Below is a small trained network, with its code and all its weights. Each question gives an input and a target symbol and asks what happens when units are switched off, that is, made to give their printed mean instead of their output.

import numpy as np


def w(rows, s, z=0):
    codes = np.array(rows[::2]) - 128.0
    scale = np.full(codes.shape[1], s)
    scale[-1] = z or s
    return codes * scale


def norm(h):
    return h / np.sqrt((h * h).mean(-1, keepdims=True) + 1e-5)


def f(y):
    return y / 2 * (1 + np.tanh(0.7978845608 * (y + 0.044715 * y**3)))


def softmax(a):
    e = np.exp(a - a.max(-1, keepdims=True))
    return e / e.sum(-1, keepdims=True)


def log_softmax(a):
    a = a - a.max(-1, keepdims=True)
    return a - np.log(np.exp(a).sum(-1, keepdims=True))


def net(x, mask):
    ids = ['βδεηθλμπσφψ'.index(c) for c in x.split()]
    T = len(ids)
    res = E[ids] + P[:T]
    u = 0
    for l in range(2):
        r = norm(res)
        for j in range(3):
            rows = slice(2 * j, 2 * j + 2)
            q, k, v = (r @ M[l][rows].T for M in (Q, K, V))
            z = softmax(np.where(np.tri(T) > 0, q @ k.T / 2**0.5, -1e9)) @ v
            o = O[l][rows]
            res = res + np.where(mask[u + j], z, o[:, -1]) @ o[:, :-1]
        u += 3
        y = f(norm(res) @ A[l][:, :-1].T + A[l][:, -1])
        res = res + np.where(mask[u : u + 4], y, B[l][:, -1]) @ B[l][:, :-1]
        u += 4
    return log_softmax(norm(res)[-1] @ U[:, :-1].T + U[:, -1])


Q, K, V, O, A, B = {}, {}, {}, {}, {}, {}
E = w([
[96,112,188,45,100,157,73],'β',
[77,66,99,177,181,55,218],'δ',
[111,91,166,171,94,97,159],'ε',
[83,126,110,100,166,26,161],'η',
[152,66,128,129,188,65,171],'θ',
[91,157,159,131,101,76,27],'λ',
[142,117,88,70,84,80,100],'μ',
[159,48,170,119,99,74,51],'π',
[154,3,110,195,166,50,162],'σ',
[166,115,159,233,175,88,152],'φ',
[139,106,172,142,98,45,114],'ψ',
],0.011)
P = w([
[119,137,72,140,131,199,158],'0',
[209,165,199,193,200,91,65],'1',
[88,184,207,148,6,65,148],'2',
[137,103,78,87,138,100,122],'3',
[125,153,128,177,183,101,50],'4',
[86,168,220,140,22,68,153],'5',
[129,107,82,78,136,88,122],'6',
[106,144,109,178,176,110,54],'7',
[86,155,234,134,37,80,151],'8',
[130,110,87,74,139,73,124],'9',
[83,140,96,184,175,114,59],'10',
[87,137,247,131,50,87,148],'11',
[129,110,96,65,143,58,128],'12',
],0.015)
Q[0] = w([
[86,55,173,2,176,199,148],'L0H0',
[87,116,203,11,90,126,149],'L0H0',
[185,100,117,210,182,170,119],'L0H1',
[172,136,28,61,209,101,88],'L0H1',
[125,97,18,112,152,90,109],'L0H2',
[152,116,107,93,194,23,161],'L0H2',
],0.0089)
K[0] = w([
[108,67,254,50,177,198,109],'L0H0',
[119,155,216,128,48,204,37],'L0H0',
[147,155,103,128,224,69,119],'L0H1',
[84,102,224,33,184,89,141],'L0H1',
[143,150,112,127,158,187,110],'L0H2',
[66,59,20,158,130,195,137],'L0H2',
],0.0088)
V[0] = w([
[127,151,189,116,111,191,103],'L0H0',
[110,153,81,221,136,106,112],'L0H0',
[63,239,140,127,192,144,123],'L0H1',
[173,217,1,138,108,147,168],'L0H1',
[168,130,195,113,86,28,128],'L0H2',
[174,173,189,99,94,144,156],'L0H2',
],0.0077)
O[0] = w([
[200,87,100,84,61,124,210,190],'L0H0',
[97,207,196,175,133,92,134,68],'L0H0',
[53,190,119,79,220,139,126,87],'L0H1',
[199,226,74,164,156,56,153,4],'L0H1',
[142,88,53,207,202,3,156,69],'L0H2',
[110,144,141,146,168,162,199,96],'L0H2',
],0.0075,0.003)
A[0] = w([
[57,197,69,71,104,88,118,50],'L0N0',
[65,209,159,173,104,135,185,156],'L0N1',
[176,165,65,121,106,171,16,32],'L0N2',
[172,178,162,254,185,70,197,3],'L0N3',
],0.0083,0.0044)
B[0] = w([
[115,68,129,48,131,149,121,153],'L0N0',
[156,54,142,173,142,91,141,240],'L0N1',
[101,119,81,164,140,111,60,179],'L0N2',
[116,126,103,2,94,166,93,248],'L0N3',
],0.011,0.0017)
Q[1] = w([
[51,110,79,163,144,104,91],'L1H0',
[100,144,114,108,165,245,87],'L1H0',
[126,135,117,127,134,247,71],'L1H1',
[104,79,96,16,107,122,115],'L1H1',
[150,131,75,206,213,216,97],'L1H2',
[127,66,54,79,112,246,131],'L1H2',
],0.011)
K[1] = w([
[72,108,142,94,192,194,76],'L1H0',
[39,39,176,46,142,81,92],'L1H0',
[48,97,224,44,44,39,16],'L1H1',
[71,115,2,37,55,159,229],'L1H1',
[131,48,181,180,129,65,26],'L1H2',
[41,12,34,138,100,181,25],'L1H2',
],0.008)
V[1] = w([
[132,131,153,100,95,93,92],'L1H0',
[165,108,145,119,126,61,165],'L1H0',
[91,164,8,123,119,115,104],'L1H1',
[81,157,105,124,23,126,164],'L1H1',
[102,93,82,132,164,181,97],'L1H2',
[115,94,102,139,162,85,100],'L1H2',
],0.013)
O[1] = w([
[116,220,240,152,173,139,126,253],'L1H0',
[161,161,151,117,74,90,198,91],'L1H0',
[228,64,141,101,131,90,163,97],'L1H1',
[110,100,56,164,90,2,154,191],'L1H1',
[162,107,144,165,152,39,207,113],'L1H2',
[135,153,129,103,80,137,217,82],'L1H2',
],0.0096,0.0057)
A[1] = w([
[67,121,78,136,202,138,254,3],'L1N0',
[137,57,120,87,147,188,140,58],'L1N1',
[140,141,151,128,120,156,168,250],'L1N2',
[96,164,103,81,111,115,98,122],'L1N3',
],0.015,0.0044)
B[1] = w([
[28,181,24,18,44,81,73,138],'L1N0',
[38,135,177,122,120,146,245,146],'L1N1',
[182,152,138,212,184,171,82,174],'L1N2',
[143,120,168,120,199,144,169,253],'L1N3',
],0.011,0.004)
U = w([
[87,16,138,106,94,183,196,131],'β',
[48,185,35,83,86,69,125,118],'δ',
[109,165,146,219,6,109,175,131],'ε',
[130,211,133,46,242,44,212,84],'η',
[220,109,185,194,188,109,207,127],'θ',
[132,46,150,71,233,105,29,27],'λ',
[241,105,49,34,126,113,104,204],'μ',
[154,26,136,112,11,140,37,2],'π',
[101,32,107,230,186,33,132,136],'σ',
[150,199,128,132,136,179,90,247],'φ',
[161,255,145,104,86,39,131,53],'ψ',
],0.0081,0.0054)

Each question gives the input, a string of symbols that net reads in full, and the target symbol t.
The units are the heads (2 rows each of Q, K, V and O) and the neurons (one row each of A and B). Each row of codes is followed by its name. A weight is (code - 128) times the scale printed after its matrix; where a second scale follows, it is the last column's (O, A, B and U).
mask holds one flag per unit, layer by layer, with each layer's heads first. A switched-off unit (its flag False) gives its mean, the last column of its rows in O or B, instead of its output. The means were averaged over made-up inputs and are rounded, as every weight is.
A unit's drop is (log p(t) with every unit on - log p(t) with that unit switched off) / (log p(t) with every unit on - log p(t) with every unit switched off).
The circuit of an input: a set's keep is (log p(t) with only the set's units on - log p(t) with every unit switched off) / (log p(t) with every unit on - log p(t) with every unit switched off). Starting from the 12 units with the biggest drops (on a tie, the unit counted first), units are removed one at a time, each time the one whose removal leaves the highest keep (on an exact tie, the one counted first), for as long as the keep stays at least 0.8.
units of the circuit, in order: the units of the circuit, biggest drop first
most important unit: the unit with the biggest drop
top k neurons: the k neurons with the biggest drops, biggest first
top k neurons in layer l: the k neurons of layer l with the biggest drops, biggest first
which heads matter: for each layer, one digit per head in row order, 1 if its drop is at least 0.15 and else 0, layers parted by /
input η μ β η β η φ φ θ, target θ: most important unit	L0H1
input ε φ β β ψ, target φ: which heads matter	100 / 010
input θ λ β π β μ θ ε, target φ: which heads matter	110 / 011
input θ β π, target β: which heads matter	111 / 111
input λ θ ε, target η: units of the circuit, in order	(L0H1, L0H2, L0N3)
input λ β μ β β σ, target η: units of the circuit, in order	(L0H1, L0N3)
input λ β β, target η: units of the circuit, in order	(L0H1, L0H2)
input δ μ δ μ π, target φ: units of the circuit, in order	(L0H0, L1H1)
input β θ μ ε μ σ β δ λ μ π φ, target σ: units of the circuit, in order	(L0H2, L0N3, L1H1, L1H2)
input ψ β η λ β β η β η δ η β, target ψ: which heads matter	111 / 111
input π β λ ε σ β β ψ, target φ: units of the circuit, in order	(L1H1, L0N3)
input β η η β β δ μ ε β β θ π, target σ: which heads matter	101 / 000
input β β λ ε β, target σ: which heads matter	111 / 010
input λ ε η β μ β μ μ θ μ β λ, target η: top 2 neurons	(L0N3, L1N3)
input ε λ β π β β ε β β β ε μ, target δ: top neuron	(L0N1)
input β π μ, target σ: units of the circuit, in order	(L0H2, L1H2)
input μ η μ, target μ: units of the circuit, in order	(L0H1, L1H1, L0N2, L1H2)
input δ θ β ε π δ β π β λ η μ, target φ: top 3 neurons in layer 0	(L0N1, L0N0, L0N3)
input μ β η π μ θ, target μ: which heads matter	010 / 010
input β σ φ, target σ: top 2 neurons	(L0N3, L0N1)
input π β β μ μ β φ λ β ψ β, target δ: most important unit	L1H2
input η ε β ψ π, target φ: units of the circuit, in order	(L1H1, L0H0)
input η β π θ μ π μ ψ β ψ λ β, target θ: which heads matter	011 / 010
input β λ β β η π, target σ: which heads matter	001 / 000
input μ β σ β λ ψ λ θ β π ε, target φ: which heads matter	100 / 011
